Below is a small trained network, with its code and all its weights. Each question gives an input and a class and asks what happens when units are switched off, that is, made to give their printed mean instead of their output.

import numpy as np


def w(rows, s, z=0):
    codes = np.array(rows[::2]) - 128.0
    scale = np.full(codes.shape[1], s)
    scale[-1] = z or s
    return codes * scale


def norm(h):
    return h / np.sqrt((h * h).mean(-1, keepdims=True) + 1e-5)


def f(y):
    return np.maximum(y, 0)


def log_softmax(a):
    a = a - a.max(-1, keepdims=True)
    return a - np.log(np.exp(a).sum(-1, keepdims=True))


def net(x, mask):
    res = np.array(x, float).reshape(1, 7) / 4 @ E
    u = 0
    for l in range(2):
        y = f(norm(res) @ A[l][:, :-1].T + A[l][:, -1])
        res = res + np.where(mask[u : u + 10], y, B[l][:, -1]) @ B[l][:, :-1]
        u += 10
    return log_softmax(norm(res)[-1] @ U[:, :-1].T + U[:, -1])


A, B = {}, {}
E = w([
[119,224,82,76,65,105],'x0',
[145,109,183,236,142,203],'x1',
[114,149,2,71,59,135],'x2',
[101,117,66,75,125,146],'x3',
[71,181,142,94,156,201],'x4',
[152,97,52,184,73,170],'x5',
[42,85,63,56,190,254],'x6',
],0.0076)
A[0] = w([
[124,92,115,213,99,55,31],'0.n1',
[123,103,194,98,156,58,37],'0.n2',
[143,78,112,193,101,78,37],'0.n3',
[130,129,166,143,153,58,88],'0.n4',
[120,145,230,247,138,170,2],'0.n5',
[101,41,87,132,170,234,36],'0.n6',
[183,125,119,251,74,73,42],'0.n7',
[101,137,78,101,135,154,198],'0.n8',
[116,155,71,93,87,122,80],'0.n9',
[152,73,158,177,138,136,177],'0.n10',
],0.021,0.0049)
B[0] = w([
[162,122,112,49,162,129,203],'0.n1',
[130,82,162,162,113,54,174],'0.n2',
[179,131,119,66,151,133,194],'0.n3',
[111,106,189,102,105,119,177],'0.n4',
[89,172,104,255,167,127,216],'0.n5',
[148,33,139,132,128,181,215],'0.n6',
[217,137,110,64,173,175,252],'0.n7',
[118,122,73,142,65,148,189],'0.n8',
[87,163,89,155,141,75,186],'0.n9',
[135,192,100,116,124,94,198],'0.n10',
],0.035,0.017)
A[1] = w([
[24,243,86,132,82,94,40],'1.n1',
[125,172,126,119,80,134,71],'1.n2',
[81,58,126,104,54,217,51],'1.n3',
[137,119,65,160,153,144,74],'1.n4',
[83,229,183,229,183,157,8],'1.n5',
[118,166,103,118,86,128,118],'1.n6',
[96,84,166,112,70,216,55],'1.n7',
[135,120,99,151,157,96,109],'1.n8',
[79,92,254,106,78,58,2],'1.n9',
[164,220,154,164,102,106,147],'1.n10',
],0.022,0.0036)
B[1] = w([
[84,237,74,87,130,120,235],'1.n1',
[142,167,136,140,106,124,145],'1.n2',
[158,46,73,139,84,133,246],'1.n3',
[63,120,201,111,110,128,226],'1.n4',
[81,135,169,223,186,186,208],'1.n5',
[118,168,144,130,108,129,167],'1.n6',
[134,61,77,123,110,110,198],'1.n7',
[105,146,178,111,69,183,180],'1.n8',
[147,107,205,134,87,4,188],'1.n9',
[96,63,147,96,110,190,186],'1.n10',
],0.036,0.011)
U = w([
[139,2,51,155,65,163,159],'0',
[105,149,170,235,201,212,188],'1',
[150,101,215,141,101,13,4],'2',
[65,223,61,101,68,109,35],'3',
[249,155,115,46,193,163,202],'4',
],0.017,0.0011)

Each question gives the input, the list of numbers given to net, and the class t.
The units are the neurons (one row each of A and B). Each row of codes is followed by its name. A weight is (code - 128) times the scale printed after its matrix; where a second scale follows, it is the last column's (A, B and U).
mask holds one flag per neuron, layer by layer. A switched-off neuron (its flag False) gives its mean, the last column of its row in B, instead of its output. The means were averaged over made-up inputs and are rounded, as every weight is.
A unit's drop is (log p(t) with every unit on - log p(t) with that unit switched off) / (log p(t) with every unit on - log p(t) with every unit switched off).
The circuit of an input: a set's keep is (log p(t) with only the set's units on - log p(t) with every unit switched off) / (log p(t) with every unit on - log p(t) with every unit switched off). Starting from the 12 units with the biggest drops (on a tie, the unit counted first), units are removed one at a time, each time the one whose removal leaves the highest keep (on an exact tie, the one counted first), for as long as the keep stays at least 0.8.
circuit, biggest first: the units of the circuit, biggest drop first
most important unit: the unit with the biggest drop
top k neurons: the k neurons with the biggest drops, biggest first
top k neurons in layer l: the k neurons of layer l with the biggest drops, biggest first
drop when u is switched off: that unit's drop, to one decimal
input [0,-1,0,-2,3,2,-2], class 1: circuit, biggest first => (0.n5)
input [2,0,-1,-3,5,-8,4], class 2: top 4 neurons => (0.n5, 0.n7, 0.n10, 1.n9)
input [-6,5,-3,0,-7,3,6], class 1: top 3 neurons => (0.n5, 0.n10, 0.n8)
input [-6,-4,-7,3,-1,6,1], class 1: top 4 neurons => (0.n7, 0.n10, 0.n5, 1.n3)
input [4,1,4,-4,-3,6,2], class 3: top 3 neurons in layer 0 => (0.n9, 0.n6, 0.n8)
input [-3,-4,-7,-7,-6,-4,2], class 2: top 2 neurons => (0.n2, 0.n4)
input [-5,-3,-7,1,6,-3,-4], class 1: top 2 neurons => (0.n5, 1.n5)
input [4,-2,-7,5,4,-5,4], class 0: top 3 neurons => (0.n5, 0.n10, 0.n9)
input [1,-2,5,-5,-4,-4,0], class 2: top 4 neurons => (0.n5, 0.n10, 1.n9, 0.n7)
input [6,-8,-7,-4,-8,4,4], class 2: top 2 neurons in layer 0 => (0.n7, 0.n2)
input [5,6,5,5,1,-8,-5], class 3: top 2 neurons in layer 0 => (0.n5, 0.n6)
input [-6,-2,4,3,-2,6,-1], class 4: drop when 0.n3 is switched off => 0.3
input [-8,4,6,-4,7,1,-1], class 1: drop when 0.n5 is switched off => 1.5
input [-4,5,5,6,7,7,-7], class 4: drop when 1.n8 is switched off => 0.0
input [-8,8,5,3,-4,7,1], class 4: most important unit => 0.n10
